Below is a small trained network, with its code and all its weights. Each question gives an input and a class and asks what happens when units are switched off, that is, made to give their printed mean instead of their output.

import numpy as np


def w(rows, s, z=0):
    codes = np.array(rows[::2]) - 128.0
    scale = np.full(codes.shape[1], s)
    scale[-1] = z or s
    return codes * scale


def norm(h):
    return h / np.sqrt((h * h).mean(-1, keepdims=True) + 1e-5)


def f(y):
    return y / 2 * (1 + np.tanh(0.7978845608 * (y + 0.044715 * y**3)))


def log_softmax(a):
    a = a - a.max(-1, keepdims=True)
    return a - np.log(np.exp(a).sum(-1, keepdims=True))


def net(x, mask):
    res = np.array(x, float).reshape(1, 3) / 4 @ E
    u = 0
    for l in range(3):
        y = f(norm(res) @ A[l][:, :-1].T + A[l][:, -1])
        res = res + np.where(mask[u : u + 6], y, B[l][:, -1]) @ B[l][:, :-1]
        u += 6
    return log_softmax(norm(res)[-1] @ U[:, :-1].T + U[:, -1])


A, B = {}, {}
E = w([
[82,42,101,158,123,223,2,106],'x0',
[235,119,175,133,136,190,18,217],'x1',
[201,124,111,45,82,167,244,37],'x2',
],0.0069)
A[0] = w([
[68,39,140,146,95,92,167,62,252],'0.n0',
[173,137,91,110,111,199,71,132,94],'0.n1',
[81,194,137,91,144,2,253,131,105],'0.n2',
[192,104,183,50,129,162,82,136,79],'0.n3',
[62,47,72,84,46,110,111,57,245],'0.n4',
[155,123,161,118,174,86,98,124,97],'0.n5',
],0.0063,0.0041)
B[0] = w([
[96,118,89,108,212,138,99,86,213],'0.n0',
[159,133,137,120,98,62,103,84,161],'0.n1',
[107,75,195,93,190,141,148,53,253],'0.n2',
[137,31,106,150,44,146,159,148,161],'0.n3',
[106,152,140,55,254,155,179,66,220],'0.n4',
[87,137,173,191,86,179,72,95,126],'0.n5',
],0.0097,0.0076)
A[1] = w([
[182,132,204,139,163,126,151,158,30],'1.n0',
[117,143,37,68,143,235,168,20,86],'1.n1',
[116,133,70,152,56,142,188,152,110],'1.n2',
[194,180,123,82,87,147,180,151,110],'1.n3',
[75,124,165,95,201,67,112,73,252],'1.n4',
[254,71,111,96,115,183,95,58,131],'1.n5',
],0.0091,0.0035)
B[1] = w([
[78,182,178,120,97,209,174,111,135],'1.n0',
[2,218,100,187,252,53,160,86,218],'1.n1',
[154,109,210,123,93,73,88,140,125],'1.n2',
[80,24,134,72,173,163,107,159,140],'1.n3',
[26,107,88,118,136,104,79,23,246],'1.n4',
[136,49,183,58,117,133,110,171,191],'1.n5',
],0.009,0.014)
A[2] = w([
[189,187,92,160,150,1,178,132,4],'2.n0',
[120,150,135,138,92,166,132,76,99],'2.n1',
[162,107,110,144,174,168,46,179,147],'2.n2',
[183,183,130,138,89,116,115,180,38],'2.n3',
[153,99,164,77,228,102,227,67,192],'2.n4',
[97,218,181,74,156,130,169,134,49],'2.n5',
],0.0098,0.003)
B[2] = w([
[192,146,182,62,63,209,145,130,123],'2.n0',
[121,113,108,166,88,164,203,122,130],'2.n1',
[133,150,110,70,123,96,254,71,154],'2.n2',
[58,118,109,190,82,86,123,129,131],'2.n3',
[106,144,26,133,173,63,68,53,248],'2.n4',
[110,203,158,59,187,217,79,147,154],'2.n5',
],0.0094,0.014)
U = w([
[118,216,206,171,161,224,139,185,59],'0',
[65,138,44,112,229,103,101,32,197],'1',
[216,40,175,68,74,129,126,174,200],'2',
[212,151,21,220,135,208,157,153,3],'3',
[112,173,117,239,79,6,162,204,97],'4',
],0.012,0.0048)

Each question gives the input, the list of numbers given to net, and the class t.
The units are the neurons (one row each of A and B). Each row of codes is followed by its name. A weight is (code - 128) times the scale printed after its matrix; where a second scale follows, it is the last column's (A, B and U).
mask holds one flag per neuron, layer by layer. A switched-off neuron (its flag False) gives its mean, the last column of its row in B, instead of its output. The means were averaged over made-up inputs and are rounded, as every weight is.
A unit's drop is (log p(t) with every unit on - log p(t) with that unit switched off) / (log p(t) with every unit on - log p(t) with every unit switched off).
most important unit: the unit with the biggest drop
k most important neurons: the k neurons with the biggest drops, biggest first
k most important neurons of layer l: the k neurons of layer l with the biggest drops, biggest first
input [-3,8,-4], class 4: most important unit => 0.n2
input [0,6,-3], class 2: 3 most important neurons => 1.n1; 2.n4; 0.n3
input [4,7,-6], class 2: 2 most important neurons => 1.n1; 2.n4
input [0,3,-7], class 4: 2 most important neurons => 0.n4; 0.n2
input [-1,4,-3], class 4: 3 most important neurons => 0.n4; 0.n2; 1.n4
input [4,6,-8], class 4: 2 most important neurons of layer 2 => 2.n4; 2.n2
input [-4,7,-2], class 2: 2 most important neurons => 1.n1; 2.n4
input [-2,6,-7], class 4: 2 most important neurons of layer 0 => 0.n4; 0.n2
input [3,8,-8], class 4: 3 most important neurons => 0.n2; 0.n4; 1.n4
input [4,8,-8], class 4: 3 most important neurons of layer 1 => 1.n4; 1.n5; 1.n3
input [0,2,-8], class 4: 4 most important neurons => 0.n4; 0.n2; 0.n0; 1.n4
input [-7,7,-2], class 0: 2 most important neurons of layer 1 => 1.n0; 1.n5
input [3,3,-3], class 2: 2 most important neurons => 1.n1; 2.n4
input [-1,3,-8], class 4: most important neuron of layer 2 => 2.n4
input [-4,8,-5], class 4: 2 most important neurons of layer 0 => 0.n4; 0.n2
input [0,8,-8], class 4: 2 most important neurons => 0.n2; 1.n4
